In the rows, 128 means zero.
Each row has two labels, one from each of two sets.
[125 118 115 122 108 127 141  86 117 151 135 129 136 110 152 123 132 137
 137 153 131 132 122 132 141 151 127 110  95 135]  <16> & j591
[147 144 114 149 127 131  18 157 118 134 145 122 119 100 123 100 153 141
 119 170 131 118 133 101 130 123  88 104  80 127]  <13> & j331
[150 148 137 155 113 146 115 138 138 141 125 116 121 141 134 101 136 140
 135 141 130 100 117 115 138 131 109 131 118 121]  <13> & j510
[125 155 137 130 119 145 115 149 113 137 111  99 111 109 106 116 169 138
 143 155 123 107 132  97 141 122 108 101  83 130]  <13> & j331
[135 111 116  83 120 116 127 137 101 186 124 111 110  97 161 115 142 123
 131 158 124  83 138 139 119 154 143  93  77 129]  <16> & J274
[131 137 127 137 135 136 137 157 114 120 111 127 109 112 125 137 175 138
 134 139 129 110 131  72 126 115  95  90  61 109]  <20> & j331
[ 95 131 130 131 132 164 163  67 136 180 112 110 137 159 153  87 134 122
  93 121 129 116 104  87 138 145 134  96  92 125]  <21> & j595
[106 141 120 122 112 133 134  71 126 155 135 131 149 107 147 116 127 162
 121 143 132 135 126 104 138 140  98  96  80 117]  <21> & j595
[128 162 142 187 133 146 102 109 130 137 126 127 110 139 131 100 136 138
 135 139 137 158 123  93 150 137  75 130  92 130]  <20> & j595
[107 154 154 177 144 152 123 209 141 139  99 108  87 139 127 102 169 139
 123 126 124 122 130  57 124 118  71 127  83 105]  <20> & j510
[115 142 122 157 120 151 133 110 141 145 120 111 125 152 141 110 158 144
 104 168 119 105 120 163 148 121 101  81  80 145]  <21> & j331
[ 91 153 148 135 123 129 150 135 114 151 121 136 121 111 142 115 142 151
 148 117 131 122 154  68 123 145  87 120  94 111]  <20> & j595
[150 142 134 158 108 134 133 109 123 130 145 126 125 147 112 136 151 129
 126 144 124 146 133  92 140 102 118 113 121 117]  <13> & j591
[126 136 124 109 146 126 103 113 145 170 137 127 139 129 161  81 109 141
 126 155 143 133 128 141 140 180 117 115  82 102]  <16> & j595
[116 148 130 140 130 146 114 127 123  97 119 114  98 129 123 148 179 148
 125 150 135 105  99  83 135 129  83 102  85 134]  <13> & j331
[118 138 147 154 106 122 125 125 135  99 149 139 138 165 107 120 135 164
 135 142 119 203 168  82 142 101  76 124 115 113]  <13> & j591
[130 125 123  92 127 133 130 114 130 148 136 140 137 114 159 107 112 139
 125 142 126 138 103 121 129 159 116 121  91 126]  <16> & j595
[110 127 112 139 134 144 134 157 114 150 107 111  99 115 128 115 163 135
 127 148 118 109 135  65 123 133 119  96  99  92]  <20> & J274
[ 99 134 117 144 119 128 143 120 102 134 124 148 126 115 113 136 133 145
 124 169 134 123 150 100 123 113  85  75  60 124]  <20> & j591
[101 148 146 102 124 154 128 132 128 115 111 120 116 140 109 119 161 139
 105 141 127 105 130  98 137 107 111  98 100 126]  <13> & j331
[128 131 115 163 122 142 128 111 136 152 133 132 112 123 132 102 148 132
 106 162 128 131 138  75 113 124  94 106  82 123]  <20> & j591
[138 133 123 148 104 123 129 125 109 136 126 120 119 129  96 136 142 117
 137 144 103 124 141 111 140  97 131 119 110 123]  <13> & j591
[ 94 125 108 122 135 130 134 157 130 175  70 119 133 127 144  98 143 137
  98 151  77  83 117 116 107 116  31  98  80  97]  <21> & J274
[ 88 107 130 153 105 137 143 115 122 127 125 123 125 154 102 123 152 119
 123 145 115 115 129  80 131  92 112  97 102 103]  <21> & j591
[122 110 107 136 128 111 137 126 118 180 123 144 129 106 159  82 106 128
 123 149 141  97 145 122 124 172 105 124  85 128]  <16> & j595
[148 121 106 129 123 118 121  83 117 165 146 152 125 112 167  94 108 115
 115 165 134 134 117 125 145 161 135 108  84 124]  <16> & j591
[101 104 149 156 113 129 143 127 110 157 123 144 145 145 135 111 108 147
 121 125 132 147 152 102 128 133  66 125  98 111]  <20> & j595
[100 108 117 135 106 140 155 132 129 154 108 121 138 142 112 130 135 133
 112 146 116 107 119 122 127 108 124  87  87 123]  <21> & J274
[133 158 139 151 120 126 136 138 133 139 126 131 120 133 147 106 121 130
 124 147 130 134 150  81 110 139  91 141  93 121]  <13> & j595
[138   4 136 117 112 120 125 139 145 217 119 118 125 144 173 100 124 142
 141 170 125 141 139 132 142 156 135  92  75 124]  <16> & J274
[110 133 120 147 133 142 140 124 129 163  99 127 127 125 149  91 151 152
 101 159 122  94 124 110 123 128  88 100  54 120]  <21> & j331

Each row has two labels, one from each of two sets.
[110 116 126 103 107 125 119 128 130 110 135 130 116 138 119 125 150 139
 100 116 123 161 131 128 141 138 139 131  99 128]  <41> & <98>
[104 120 125 116 118 125 115 153 126 132 131 134 120 126 122 118 139 125
 110 122 130 162 124 124 134 132 154 132 131 130]  <41> & <98>
[119 135 132 127 113 135 133 177 124 131 128 121 136 126 115 118 145 149
 115 115 135 147 122  96 128 124 123 128 143 136]  <35> & <98>
[ 91 118 130 108 111 121 113 141 123 124 127 129 129 138 124 125 133 138
 109 106 123 153 135 160 142 134 167 123 107 121]  <41> & <98>
[125 129 131 109 107 133 132 161 127 109 122 111 143 137 130 121 142 141
 122 120 140 124 128 101 138 122 106 131 126 135]  <35> & <98>
[113 118 127 108 124 126 103 127 125 122 134 133 113 135 122 122 134 134
 117 113 124 155 133 129 141 134 135 127 114 135]  <41> & <98>
[119 127 140 123 110 129 129 166 127 116 125 134 129 126 121 124 152 163
 112 112 138 132 103 109 140 113 127 131 130 139]  <35> & <98>
[104 116 137 106 115 110 129 139 129 127 134 134 118 129 126 121 135 133
  97 104 125 166 134 136 145 128 157 127 114 141]  <41> & <98>
[116 122 129 121 104 133 133 158 131 123 130 129 125 129 122 119 144 143
 117 110  90 132 118 104 141 107 125 128 129 133]  <35> & <98>
[159 134 124 128 129 146 132 133 131 117 128 130 133 129 141 139 110 140
 127 123 126 113 128 126 128 119  95 128 145 122]  <35> & <96>
[ 96 114 129 105 116 119 112 141 109 127 133 134 125 133 121 115 133 134
 104 122 128 166 129 156 143 145 156 126 110 133]  <41> & <98>
[124 119 128 115 100 128 135 153 131 106 121 120 139 136 122 122 141 155
 124 111 135 135 118 112 141 109  92 124 113 134]  <35> & <98>
[105 110 130 116 116 122 109 144 121 132 137 141 121 127 131 118 133 133
 111 126 127 184 129 158 139 146 164 128 127 133]  <41> & <98>
[116 122 134 119 103 133 139 148 122 116 141 120 132 136 127 122 143 145
 123 116 139 146 121 121 137 121 122 129 122 140]  <35> & <98>
[119 121 134 115 105 116 127 138 126 112 122 125 139 136 113 119 158 142
 131 118 140 160 115 119 132 121 105 122 117 143]  <35> & <98>
[112 128 137 131 111 126 132 177 129 114 124 120 137 129 128 116 149 143
 122 127 140 135 124 101 131 126 131 131 131 131]  <35> & <98>
[148 121 120 123 102 130 134 141 136 113 127 123 123 126 123 117 146 137
 119 116 139 139 107  99 134 117 109 129 130 131]  <35> & <98>
[124 128 140 122 103 135 122 161 130 117 113 130 131 125 118 107 148 146
 113 123 137 151 117 119 141 111 127 128 134 138]  <35> & <98>
[110 126 132 105 108 128 127 158 126 109 140 119 133 132 135 121 146 145
 111 118 135 158 127 110 139 135 125 130 104 139]  <35> & <98>
[109 117 116 110 117 129 123 150 127 138 135 144 114 125 124 125 141 130
 101 108 129 159 124 130 142 131 147 128 128 127]  <41> & <98>
[119 123 127 111 105 126 130 156 128 109 123 120 126 134 121 122 152 134
 115 103 133 139 123 108 141 118 114 128 111 135]  <35> & <98>
[127 113 119 103 125 138 119 142 118 123 142 122 119 132 130 116 142 133
 108 125 126 153 133 110 139 148 154 139 115 129]  <41> & <98>

Each row has two labels, one from each of two sets.
[135 154 129 131 147 141 116 107 147 146 137 106  91 121 142 134 125 123
 143 120 128 135 143 135 149 130 140 137 152 125]  X & (49)
[121 134 106  83 149 154 133 120 146 110 141 113 133 111 149 150 149 138
 127 115 147 127 137 131 139 138 144 119 139 230]  S & (41)
[106 162 122 131 117 140 121 101 141 129 133  93  91 126 116 146 117 130
 135 107 134 142 120 123 108 138  98 130 167  77]  J & (41)
[142 176 122 178 152 157 101  79 158 150 131 143 104 120 136 162 124  91
 149 120 135 132 131 130 163 151 104 150 151 122]  S & (49)
[110 116 125 104 160 112 131 131 139 126 127 149 125 119 117 118 169 126
 123 121 136 118 125 135 141 138 136 120 186 165]  J & (44)
[120 158 117 153 112 140  94  94 151 139 133 144  99 138 128 158 123 111
 139 106 149 129 135 126 129 143 150 131 162 161]  J & (44)
[117 146 131 115 169 128 125 113 158 134 129 172 135 119 116 127 146  95
 117 122 129 114 113 124 148 143 112 130 149 174]  S & (49)
[132 140 120 131 142 161 115 110 164 138 140 143 119 123 132 149 132 106
 140 106 141 134 153 144 136 129 178 134 151 164]  S & (44)
[105 137 102 127 124 142 117 151 127 115 149 157 139 133 106 125 126 136
 119 120 145 127 150 136 100 127 187 109 204 136]  X & (49)
[135 169 106 133 149 130 130 109 152 138 130 113 113 127 136 125 126 110
 125 117 137 121 144 122 137 141 162 128 151 182]  J & (42)
[134 164  87 106 120 135 119 114 133 125 147 140 146 127 128 121 126 104
 117 100 141 119 139 112 110 145 172 123 153 188]  J & (42)
[135 134  95 133 138 180 150 115 154 121 158 141 170 131 138 165 141 122
 139 101 158 126 166 132 130 116 220 116 151 201]  J & (44)
[108 105 105 112 115 108 129 134 160 134 132 141 133 137 113 127 128 116
 145  92 139 132 161 135 104 112 226 109 161 143]  J & (47)
[138 128 115 147 178 142 153 102 159 166 134  94 106 125 144 136 131 106
 156 112 126 123 160 139 176 113 193 116 147 176]  J & (47)
[ 98 142  86 127  97 164  90 134 144  97 147 145 119 135 124 143 123 129
 122 103 153 128 143 119 110 140 177 118 190 157]  X & (49)
[134 103 110  75 113  89 143 127 147 126 129 156 153 142 118 116 159  92
 125  94 136 112 125 141 117 135 202 123 118 202]  S & (42)
[130 137  95 143 118 164 118 127 142 137 171 120 122 137 127 148 137 125
 161  98 150 140 179 173 126 117 248 104 193  92]  S & (49)
[116 160  82 119 138 183 122 110 168 120 151 131 151 134 132 136 112 103
 128  90 149 120 167 101 114 142 209 130 137 227]  J & (47)
[122 152 109  97 151 168 151  88 160 130 132 105 117 126 148 156 136 127
 133  99 147 131 136 113 125 131 162 130 132 197]  S & (41)
[111 144 116 117 146 176 111  98 152 133 132 131 130 125 128 161 112 119
 138 104 149 131 150 112 127 129 166 136 136 180]  S & (49)
[113 158 111 140 149 186 117 107 160 123 134 158 137 124 129 153 124 105
 126 111 149 122 138 110 137 143 135 140 157 183]  J & (49)
[148 201 115 135 166 169 134 105 141 144 172 128 151 128 133 157 119 107
 138 111 149 116 161 137 118 135 161 121 168 151]  X & (42)
[116 168 119 105 126 144 101 123 127 113 156 172 154 132 106 132 132 116
 114 120 146 123 134 151  93 140 146 124 178 124]  S & (49)
[124 114 117  94 144 137 132 112 166 151 139 125 113 130 129 140 154 113
 147 100 134 124 140 150 140 121 172 129 122 172]  S & (47)
[119 136 114 122 186 130 142 112 154 145 122 162 140 116 124 133 148 110
 125 131 146 113 125 129 164 140 135 122 164 208]  J & (49)
[117 114 138 104 193 150 144 109 153 136 116 140 144 111 132 141 140 108
 130 122 137 119 128 119 168 136 136 138 131 224]  S & (49)
[144 160 103 139 122 116 110  95 158 139 133 128 118 133 133 123 131  84
 128 108 138 127 126 120 127 145 147 129 132 179]  S & (42)
[131 157 111 134 131 179 102 124 144 126 144 149 138 130 111 138 123  99
 130 120 146 122 154 130 127 136 177 127 164 164]  J & (49)
[141 160  97 112  95 162 103 113 145 122 141 133 127 137 149 139 120  94
 125 101 149 128 152 119 109 142 195 131 130 194]  S & (42)
[149 167 144 155 177 192 138 104 163 137 158 138 151 120 134 163 126 111
 147 124 151 129 161 129 153 115 150 127 155 153]  S & (49)
[131 131 122 111 119 142  97 108 162 138 140 141 124 132 123 125 126  83
 150 111 130 132 142 139 135 128 175 130 144 133]  S & (47)
[122 150 151 135 114 108  73 107 140 156 126 202 133 136  87 102 122  51
 128 118 118 126 112 138 118 139  88 155 149  86]  S & (42)
[123 157 127 162 198 191 141  97 169 155 130 132 127 121 136 168 114 110
 144 118 149 130 169 121 161 120 141 141 136 188]  J & (49)
[127 166 108 105 137 169  99 120 148 107 162 140 149 123 123 130 126 104
 127 109 144 125 158 130 119 136 181 130 160 152]  S & (49)
[121  95 118  85 150  94 163 103 147 161 134 134 142 141 118 113 149 109
 153  97 121 117 158 153 119 101 232 110 151 147]  S & (47)
[115 122 130 102 156 167 114 138 145 123 142 149 143 117 133 146 144 130
 126 121 153 123 159 145 140 133 208 122 193 209]  J & (49)
[136 129 124 155 116 110 111 117 139 159 149 124  86 136 132 141 133 121
 149 111 130 140 145 165 139 114 177 113 164  73]  J & (41)
[115 155 118 116 154 132 139 108 149 150 111 127 117 135 120 126 110 107
 145 104 135 128 156 115 117 127 167 154 109 182]  X & (47)
[113 123 125  88 167 142 158 121 148 132 139 125 133 117 132 129 154 134
 135 112 139 117 129 135 146 125 156 117 169 170]  S & (41)
[128  96 112 109 143 145 138 141 157 130 144 161 145 124 123 126 145  98
 141 108 141 120 134 137 147 120 176 123 151 173]  S & (49)
[122 144 116 109 169 128 139 105 167 130 141 147 127 114 125 130 145 110
 125 127 141 126 113 131 158 137 109 124 184 170]  S & (49)
[120 170 118  87 134 166 121  98 167 146 145 146 135 138 105 123 123  85
 148  80 137 126 153 133  98 122 165 138 154 131]  X & (47)
[133 137 113 100 192 145 172 132 160 125 155 138 163 120 132 130 154 131
 118 129 139 116 146 133 154 129 189 103 168 213]  S & (49)
[119 157 116 102  92 171  84 111 147 108 153 144 136 106 120 136 122 109
 140 100 145 137 102 127  97 134 148 138 141 116]  X & (49)
[108 128 128 112 151 163 126 119 159 142 125 113 106 119 130 127 118 117
 146 100 130 136 154 118 142 104 176 132 149 127]  S & (49)
[118 124 115  99 179 144 152 118 151 130 137 146 141 115 133 147 154 128
 129 116 148 115 133 140 153 134 171 118 175 219]  J & (49)
[136 130  87  97  88 132 102 121 149 102 152 136 148 140 125 123 145 108
 126  94 142 123 131 130 114 131 197 115 142 168]  S & (42)
[138 149 107 122 120 170 119 107 155 131 133 116 118 133 142 151 123 111
 150  99 138 138 160 126 129 125 179 134 119 167]  S & (47)
[115 132 117  98 150 163 142 109 158 124 128 142 132 130 130 133 131 114
 137  89 142 120 146 120 130 124 186 128 133 196]  J & (47)
[114 144 124 145 137 172 115 113 145 138 146 152 136 131 118 159 122 107
 145 108 147 130 161 141 116 114 165 136 154 130]  S & (49)
[123 137 118 114 137 140 122 140 132 134 153 119 118 122 131 140 151 131
 142 127 138 134 152 156 134 123 183 116 178 118]  X & (49)

Each row has two labels, one from each of two sets.
[129  99 111 133  92 111 105 133 125 147 127 123 136 105 126 114 128 110
 128 139 129 124 103 113 136 120 140 133 150 129]  Z & (75)
[126 105 111 115  98 110 147 123 152 118 151 163 143 139 137 128 121 153
 125 125 135 135 148  89 118 121 125 129  79 103]  Z & (78)
[136 104  66 115  47 127 163  94 172 134 148 148 162 146 134 103 117 156
 150 166  99 123 128 101 113 117  96 144 113 123]  Z & (75)
[125 124 147 151 109 136 107 139 127 128 142 134 136 103 117 108 131 117
 139 130 128 124 109 145 124 112 131 138 152 120]  N & (75)
[116 113 153 136 127 125  98 138 125 102 148 149 129 107 139 127 129 129
 120 107 123 141 147 102 133 131 141 124 128 102]  N & (78)
[130 118  92 126  73 106 130 113 139 152 126 137 150 129 130 109 134 123
 131 160 138 130 123 118 133 102 120 146 117 122]  Z & (75)
[115 102 108 103  84 106 139 125 145 126 137 148 131 136 133 133 122 145
 124 140 131 140 133  94 117 116 124 128  99 120]  Z & (78)
